M = [139 133 138 121 142 100 149 125 137 125]
M[0] -> 139
M[4] -> 142
M[7] -> 125
M[6] -> 149

W =
[[130 144 135 130 135 111 120 129 126]
 [127 149 125 131 129 121 119 135 130]
 [128 125 138 134 113 116 125 125 114]
 [132 129 129 131 108 124 121 127 115]
 [128 142 130 130 122 126 123 148 124]
 [124 134 116 126 112 126 113 126 127]
 [129 147 126 131 128 116 117 131 130]
 [125 131 133 136 110 124 128 142 120]
 [133 142 139 124 137 113 119 137 118]
 [131 135 136 120 134 119 120 145 122]
 [127 137 117 128 113 126 114 128 127]
 [127 126 131 127 122 123 129 151 133]
 [127 126 134 117 131 120 122 148 126]
 [127 138 123 133 126 112 120 125 141]]
Indices start at 0.
row 0 col 0	130
row 4 col 3	130
row 1 col 1	149
row 2 col 3	134
row 10 col 3	128
row 7 col 7	142
row 11 col 5	123
row 8 col 1	142
row 10 col 4	113
row 5 col 4	112
row 9 col 3	120
row 5 col 7	126
row 8 col 5	113
row 0 col 6	120
row 10 col 0	127
row 4 col 7	148
row 12 col 4	131
row 9 col 1	135
row 1 col 0	127
row 3 col 8	115
row 9 col 7	145
row 8 col 4	137
row 13 col 1	138
row 6 col 7	131
row 10 col 7	128
row 6 col 2	126
row 1 col 5	121
row 5 col 2	116
row 4 col 0	128
row 4 col 8	124
row 0 col 1	144
row 12 col 1	126
row 8 col 0	133
row 11 col 4	122
row 2 col 6	125
row 0 col 3	130
row 3 col 7	127
row 10 col 8	127
row 3 col 0	132

data =
[[120 131 128 114 122]
 [128 128 103 104 122]
 [128 129 133 115 124]
 [120 130 120 115 122]
 [123 132 110 117 121]
 [120 130 116 128 122]
 [121 131 116 116 122]
 [121 131 128 116 122]
 [119 129 105 128 122]]
data[0, 0]	120
data[:, 4]	[122, 122, 124, 122, 121, 122, 122, 122, 122]
data[3]	[120, 130, 120, 115, 122]
data[0, 4]	122
data[2]	[128, 129, 133, 115, 124]
data[5]	[120, 130, 116, 128, 122]
data[2, 1]	129
data[1, 2]	103
data[2, 4]	124
data[5, 4]	122
data[6, 3]	116
data[5, 0]	120
data[6, 2]	116
data[:, 2]	[128, 103, 133, 120, 110, 116, 116, 128, 105]
data[6]	[121, 131, 116, 116, 122]
data[7, 0]	121

arr = [108 103 150 157]
arr[-4]: 108
arr[2]: 150
arr[-3]: 103

X =
[[122 132 106 120 139 137 143 123 128 129 124 140]
 [145 113 119 130 110 136 136 127 135 132 128 134]
 [131 121 117 123 123 135 132 129 131 130 126 136]]
Indices start at 0.
(0, 0) -> 122
(2, 11) -> 136
(0, 3) -> 120
(0, 11) -> 140
(2, 4) -> 123
(2, 1) -> 121
(1, 11) -> 134
(2, 9) -> 130
(2, 7) -> 129
(1, 3) -> 130
(0, 1) -> 132
(0, 7) -> 123
(0, 4) -> 139

B =
[[136 142 130 155 134]
 [125 151 138 151 131]
 [123 157 135 156 148]
 [133 110 115 114 136]
 [116 144 130 133 157]]
B[0, 0] = 136
B[4, 0] = 116
B[2, 0] = 123
B[4, 1] = 144
B[1] = [125, 151, 138, 151, 131]
B[:, 2] = [130, 138, 135, 115, 130]
B[:, 0] = [136, 125, 123, 133, 116]
B[3, 4] = 136
B[1, 0] = 125
B[3, 2] = 115

a =
[[129 107 107 118 134 117 114 137 114 109 105 120 142 106]
 [107 127 127 144 152 133 142 148 125 136 113 142 149 120]
 [127 102 107 118 131 109 120 137 104 106 112 120 142 110]
 [157 124 134 123 113 109 134 110 125 117 141 130 110 140]
 [127 130 140 154 148 142 152 134 139 151 122 154 135 130]
 [127 156 142 125 125 154 124 118 154 145 139 121 122 141]
 [151 115 131 155 150 112 154 135 120 126 118 153 137 122]
 [142 136 119 122 113 151 124 116 145 131 129 120 115 124]
 [132 139 149 139 128 110 146 125 128 137 150 141 120 150]
 [109 128 115 122 120 141 124 131 121 129 133 122 127 122]
 [127 146 143 106 112 120 112 112 137 127 145 107 113 147]]
Rows and columns are counted from 0.
(0, 0) -> 129
(4, 11) -> 154
(8, 13) -> 150
(6, 12) -> 137
(6, 7) -> 135
(7, 5) -> 151
(2, 13) -> 110
(8, 9) -> 137
(9, 3) -> 122
(8, 7) -> 125
(10, 6) -> 112
(2, 0) -> 127
(9, 8) -> 121
(4, 4) -> 148
(1, 1) -> 127
(5, 7) -> 118
(4, 10) -> 122
(3, 8) -> 125
(3, 12) -> 110
(7, 6) -> 124
(7, 2) -> 119
(9, 13) -> 122
(2, 8) -> 104
(0, 12) -> 142
(3, 9) -> 117
(1, 3) -> 144
(10, 3) -> 106
(6, 0) -> 151
(7, 0) -> 142
(4, 8) -> 139
(9, 5) -> 141
(2, 2) -> 107
(3, 2) -> 134
